Below is a small trained network, with its code and all its weights. Each question gives an input and a target symbol and asks what happens when units are switched off, that is, made to give their printed mean instead of their output.

import numpy as np


def w(rows, s, z=0):
    codes = np.array(rows[::2]) - 128.0
    scale = np.full(codes.shape[1], s)
    scale[-1] = z or s
    return codes * scale


def f(y):
    return y / 2 * (1 + np.tanh(0.7978845608 * (y + 0.044715 * y**3)))


def softmax(a):
    e = np.exp(a - a.max(-1, keepdims=True))
    return e / e.sum(-1, keepdims=True)


def log_softmax(a):
    a = a - a.max(-1, keepdims=True)
    return a - np.log(np.exp(a).sum(-1, keepdims=True))


def net(x, mask):
    ids = ['ΘΛΠαβδεζστω'.index(c) for c in x.split()]
    T = len(ids)
    res = E[ids] + P[:T]
    u = 0
    for l in range(2):
        q, k, v = (res @ M[l].T for M in (Q, K, V))
        z = softmax(np.where(np.tri(T) > 0, q @ k.T / 3**0.5, -1e9)) @ v
        res = res + np.where(mask[u], z, O[l][:, -1]) @ O[l][:, :-1]
        u += 1
        y = f(res @ A[l][:, :-1].T + A[l][:, -1])
        res = res + np.where(mask[u : u + 4], y, B[l][:, -1]) @ B[l][:, :-1]
        u += 4
    return log_softmax(res[-1] @ U[:, :-1].T + U[:, -1])


Q, K, V, O, A, B = {}, {}, {}, {}, {}, {}
E = w([
[107,104,152,145],'Θ',
[163,127,136,121],'Λ',
[138,77,102,78],'Π',
[124,121,137,141],'α',
[123,108,110,123],'β',
[74,133,139,75],'δ',
[85,143,182,110],'ε',
[139,158,222,131],'ζ',
[192,100,100,113],'σ',
[5,126,71,146],'τ',
[138,165,106,75],'ω',
],0.024)
P = w([
[132,254,194,199],'0',
[128,165,185,156],'1',
[129,152,163,159],'2',
[144,153,144,140],'3',
[137,135,145,143],'4',
[147,122,126,114],'5',
[129,88,76,107],'6',
[119,83,113,106],'7',
[134,86,67,73],'8',
[161,91,121,75],'9',
[137,87,96,86],'10',
[142,103,104,119],'11',
[137,81,120,95],'12',
[95,64,78,79],'13',
],0.0079)
Q[0] = w([
[216,125,122,212],'0.h1',
[98,72,239,1],'0.h1',
[127,240,143,136],'0.h1',
],0.0085)
K[0] = w([
[78,100,56,146],'0.h1',
[102,108,93,89],'0.h1',
[101,158,251,149],'0.h1',
],0.012)
V[0] = w([
[29,126,84,92],'0.h1',
[254,58,142,164],'0.h1',
[163,150,43,203],'0.h1',
],0.0049)
O[0] = w([
[100,42,164,77,136],'0.h1',
[224,136,235,186,86],'0.h1',
[254,28,92,210,6],'0.h1',
],0.0089,0.0016)
A[0] = w([
[22,84,77,254,83],'0.n1',
[181,90,146,121,38],'0.n2',
[66,77,84,161,252],'0.n3',
[69,241,114,199,155],'0.n4',
],0.0068,0.0032)
B[0] = w([
[180,77,3,146,186],'0.n1',
[254,120,124,190,126],'0.n2',
[231,144,168,40,254],'0.n3',
[116,203,81,203,218],'0.n4',
],0.0072,0.0033)
Q[1] = w([
[108,84,26,145],'1.h1',
[80,21,1,1],'1.h1',
[150,150,175,210],'1.h1',
],0.0055)
K[1] = w([
[120,205,2,215],'1.h1',
[146,67,74,164],'1.h1',
[131,162,68,160],'1.h1',
],0.0078)
V[1] = w([
[74,63,214,217],'1.h1',
[192,189,33,95],'1.h1',
[127,78,254,34],'1.h1',
],0.0046)
O[1] = w([
[6,54,174,210,5],'1.h1',
[62,34,112,70,225],'1.h1',
[134,254,217,127,48],'1.h1',
],0.0074,0.0025)
A[1] = w([
[172,131,75,157,249],'1.n1',
[44,63,184,192,190],'1.n2',
[63,140,255,17,240],'1.n3',
[152,86,128,111,5],'1.n4',
],0.0082,0.0016)
B[1] = w([
[146,115,237,124,162],'1.n1',
[229,145,104,165,138],'1.n2',
[64,148,120,167,249],'1.n3',
[172,172,118,248,144],'1.n4',
],0.011)
U = w([
[147,200,80,166,2],'Θ',
[101,92,196,150,9],'Λ',
[124,197,138,207,65],'Π',
[68,169,95,201,133],'α',
[129,149,122,136,103],'β',
[116,152,113,138,84],'δ',
[50,147,167,53,211],'ε',
[135,168,125,126,101],'ζ',
[174,94,254,100,206],'σ',
[103,81,62,128,114],'τ',
[169,218,76,74,233],'ω',
],0.0086,0.0047)

Each question gives the input, a string of symbols that net reads in full, and the target symbol t.
The units are the heads (3 rows each of Q, K, V and O) and the neurons (one row each of A and B). Each row of codes is followed by its name. A weight is (code - 128) times the scale printed after its matrix; where a second scale follows, it is the last column's (O, A, B and U).
mask holds one flag per unit, layer by layer, with each layer's heads first. A switched-off unit (its flag False) gives its mean, the last column of its rows in O or B, instead of its output. The means were averaged over made-up inputs and are rounded, as every weight is.
A unit's drop is (log p(t) with every unit on - log p(t) with that unit switched off) / (log p(t) with every unit on - log p(t) with every unit switched off).
The circuit of an input: a set's keep is (log p(t) with only the set's units on - log p(t) with every unit switched off) / (log p(t) with every unit on - log p(t) with every unit switched off). Starting from all 10 units, units are removed one at a time, each time the one whose removal leaves the highest keep (on an exact tie, the one counted first), for as long as the keep stays at least 0.8.
units of the circuit, in order: the units of the circuit, biggest drop first
top k neurons: the k neurons with the biggest drops, biggest first
k most important neurons of layer l: the k neurons of layer l with the biggest drops, biggest first
drop of u: that unit's drop, to one decimal
input Π ω τ δ ε ζ, target ε: units of the circuit, in order => 0.h1
input δ ε Λ, target ε: units of the circuit, in order => 0.h1; 1.n4; 1.n2
input δ δ δ δ Θ ω, target ε: units of the circuit, in order => 0.h1; 1.n4
input σ Λ β σ σ, target σ: units of the circuit, in order => 0.h1; 1.n1
input ε ε δ δ δ τ Θ, target τ: top 2 neurons => 0.n1; 0.n4
input Λ ε ε Λ ε β Π τ ε τ, target τ: top 2 neurons => 0.n1; 0.n4
input ε ζ α τ α ω ε ε α β σ Π, target σ: top 2 neurons => 1.n3; 0.n2
input Π δ ε ε Λ ε α ω, target ε: units of the circuit, in order => 0.h1; 1.n4; 0.n1
input τ Θ β, target τ: units of the circuit, in order => 0.n1; 1.h1; 0.h1
input τ τ δ Π, target τ: units of the circuit, in order => 0.n1; 1.h1
input α ω ε, target α: units of the circuit, in order => 1.n3; 1.n1; 1.h1
input Λ Π τ σ, target τ: units of the circuit, in order => 0.h1; 1.h1; 0.n1
input σ τ τ τ δ σ β ε τ ζ β, target τ: units of the circuit, in order => 1.h1; 0.n1
input σ α Λ, target σ: top neuron => 1.n3
input α τ ε α δ ω ζ, target ε: units of the circuit, in order => 0.h1; 1.n4
input Π β σ σ Θ, target σ: units of the circuit, in order => 0.h1; 1.n3
input Π Θ Π Λ β Π σ σ ζ Π, target σ: top 2 neurons => 0.n2; 1.n3
input τ Λ σ Λ σ α, target σ: drop of 0.h1 => 0.8
input ε Λ α τ τ ε α, target τ: drop of 0.h1 => 0.6
input ε ε ε Λ α Θ σ σ δ β, target σ: drop of 1.n2 => 0.0
input α δ Π δ ε Λ, target ε: 2 most important neurons of layer 0 => 0.n1; 0.n4
input ω ω ε α Θ Π τ Θ, target τ: most important neuron of layer 1 => 1.n1
input β ω α Λ σ, target σ: 2 most important neurons of layer 1 => 1.n1; 1.n3
